Look-ups in named tables: a row name and a column name give one cell, copied from the table.

Zib:
        Nofuge     Gul     Vuk  Dapiba
Punefa  45.619  50.996  48.244  40.467
Sazur   44.690  69.204  39.896  45.865
Bet     51.094  52.436  60.012  34.189
Dunene  48.569  61.112  37.899  31.024
Pag     65.317  76.643  25.155  48.476
Pegek   55.732  62.528  45.093  48.175
Fep     48.339  60.001  57.483  47.965
Folo    58.558   7.980  63.149  51.589
Resopo  43.498  54.231  48.221  60.791

Pag, Gul: 76.643
Punefa, Nofuge: 45.619
Bet, Gul: 52.436
Pegek, Dapiba: 48.175
Bet, Dapiba: 34.189
Fep, Gul: 60.001
Dunene, Dapiba: 31.024
Pag, Dapiba: 48.476
Punefa, Dapiba: 40.467
Sazur, Nofuge: 44.690
Sazur, Gul: 69.204
Folo, Nofuge: 58.558
Resopo, Nofuge: 43.498
Fep, Dapiba: 47.965
Resopo, Dapiba: 60.791
Pegek, Gul: 62.528
Folo, Dapiba: 51.589

Table Kaver
,Misude,Reb,Sabu,Difu
Gofakis,52,191,112,45
Misir,155,69,182,97
Raduda,116,186,88,146
Marab,166,66,138,151
Par,134,186,86,171
Maloko,93,216,73,90
Zol,136,145,113,174
Gan,168,55,153,180
Sol,153,54,180,147
Limarug,89,183,110,24
Nolede,162,79,150,111
Regu,140,92,158,152
Nikapip,140,189,80,187

Nikapip, Misude: 140
Sol, Misude: 153
Regu, Sabu: 158
Misir, Reb: 69
Gan, Misude: 168
Limarug, Difu: 24
Regu, Reb: 92
Regu, Difu: 152
Sol, Difu: 147
Par, Difu: 171
Maloko, Sabu: 73
Which row has the largest Misude? Gan

Table Tafare
cols = Lekuga, Zepanaz, Kad, Guf, Midebas, Sazovar, Vugitid, Reli, Samam
Befasa: [16, 223, 140, 198, 229, 85, 114, 252, 201]
Momip: [199, 150, 76, 121, 201, 126, 220, 175, 94]
Gapimif: [222, 118, 71, 200, 141, 135, 220, 220, 109]
Zotipi: [160, 195, 162, 190, 221, 92, 87, 170, 160]
Pibomod: [188, 134, 139, 89, 214, 231, 127, 201, 175]
Laragaf: [199, 115, 143, 197, 190, 177, 154, 155, 75]

What is the Guf of Gapimif in Tafare?
200
What is the Sazovar of Momip in Tafare?
126
What is the Kad of Momip in Tafare?
76
What is the Lekuga of Momip in Tafare?
199
What is the Reli of Befasa in Tafare?
252
What is the Zepanaz of Befasa in Tafare?
223
What is the Sazovar of Pibomod in Tafare?
231
What is the Lekuga of Befasa in Tafare?
16
What is the Reli of Momip in Tafare?
175
What is the Lekuga of Pibomod in Tafare?
188
What is the Guf of Befasa in Tafare?
198
What is the Reli of Laragaf in Tafare?
155
What is the Vugitid of Gapimif in Tafare?
220
What is the Reli of Pibomod in Tafare?
201
Row with the largest Reli: Befasa

Zotufo =
,Liroka,Lavita,Sir,Mebunes,Pem,Rozetar,Bubog
Nud,189,187,126,185,134,123,123
Nal,70,182,36,202,178,98,134
Seseve,130,93,117,89,78,126,205
Figosiz,144,163,112,95,109,151,164
Kef,98,205,57,100,136,148,160

Lavita of Figosiz: 163
Sir of Kef: 57
Bubog of Kef: 160
Bubog of Figosiz: 164
Liroka of Kef: 98
Mebunes of Figosiz: 95
Pem of Kef: 136
Bubog of Seseve: 205
Pem of Nal: 178
Bubog of Nal: 134
Bubog of Nud: 123
Pem of Nud: 134
Liroka of Nal: 70
Sir of Nud: 126
Rozetar of Kef: 148
Mebunes of Kef: 100
Sir of Seseve: 117
Row with the largest Mebunes: Nal

Table Renedu
	Zapu	Nuf	Bok	Kul	Dig	Bevile	Paf	Gubof	Ravegi
Gon	78186	49991	17607	14527	-8937	69265	91400	-9244	89409
Pemazon	71606	26042	35933	-61292	51907	12886	1102	-47728	62140
Toruva	70542	20070	51875	-59002	56265	18708	3168	-41980	59307
Guvebi	72750	13246	86711	12656	2940	75579	-61552	70942	32466
Bur	76383	20628	41680	-53571	64896	33025	3217	-37716	67667
Zepog	67172	20124	37881	-48220	52411	23858	2826	-44447	62815
Nide	-14821	69031	58571	61227	45548	87847	-13237	40087	-22898

What is the Dig of Bur in Renedu?
64896
What is the Ravegi of Pemazon in Renedu?
62140
What is the Bevile of Toruva in Renedu?
18708
What is the Gubof of Gon in Renedu?
-9244
What is the Kul of Toruva in Renedu?
-59002
What is the Kul of Nide in Renedu?
61227
What is the Bevile of Bur in Renedu?
33025
What is the Zapu of Zepog in Renedu?
67172
What is the Zapu of Nide in Renedu?
-14821
What is the Nuf of Bur in Renedu?
20628
What is the Kul of Bur in Renedu?
-53571
What is the Kul of Pemazon in Renedu?
-61292
What is the Ravegi of Bur in Renedu?
67667
What is the Bok of Nide in Renedu?
58571
What is the Ravegi of Guvebi in Renedu?
32466
What is the Bevile of Pemazon in Renedu?
12886

Pafos
         Renuvil    Lof    Kef  Memase  Golet
Demobet    -0.70   0.39   0.13    0.05  -0.88
Misokiz    -0.41  -0.80  -0.39    0.30   0.48
Vetub       0.56  -0.17   0.33   -0.65  -0.57
Gutupev    -0.51   0.28  -0.66    0.51  -0.51
Sumatel    -0.62   0.44   0.36   -0.70  -0.76
Mumim       0.42   0.23   0.28   -0.52  -0.64
Rik        -0.48   0.37   0.31   -0.52  -0.86
Tupaso      0.03  -0.16   0.52   -0.84   0.28
Rodi        0.37   0.33   0.53   -0.87  -0.35
Bab        -0.01  -0.84  -0.21    0.58   0.30
Sor         0.56  -0.35  -0.70   -0.42   0.44
Til        -0.80   0.59  -0.82    0.31  -0.42

What is the Memase of Sor in Pafos? -0.42
What is the Memase of Sumatel in Pafos? -0.70
What is the Lof of Sumatel in Pafos? 0.44
What is the Renuvil of Tupaso in Pafos? 0.03
What is the Golet of Mumim in Pafos? -0.64
What is the Lof of Sor in Pafos? -0.35
What is the Renuvil of Vetub in Pafos? 0.56
What is the Kef of Rodi in Pafos? 0.53
What is the Golet of Tupaso in Pafos? 0.28
What is the Golet of Sumatel in Pafos? -0.76
What is the Lof of Gutupev in Pafos? 0.28
What is the Lof of Mumim in Pafos? 0.23
What is the Renuvil of Til in Pafos? -0.80
What is the Renuvil of Sumatel in Pafos? -0.62
What is the Kef of Mumim in Pafos? 0.28

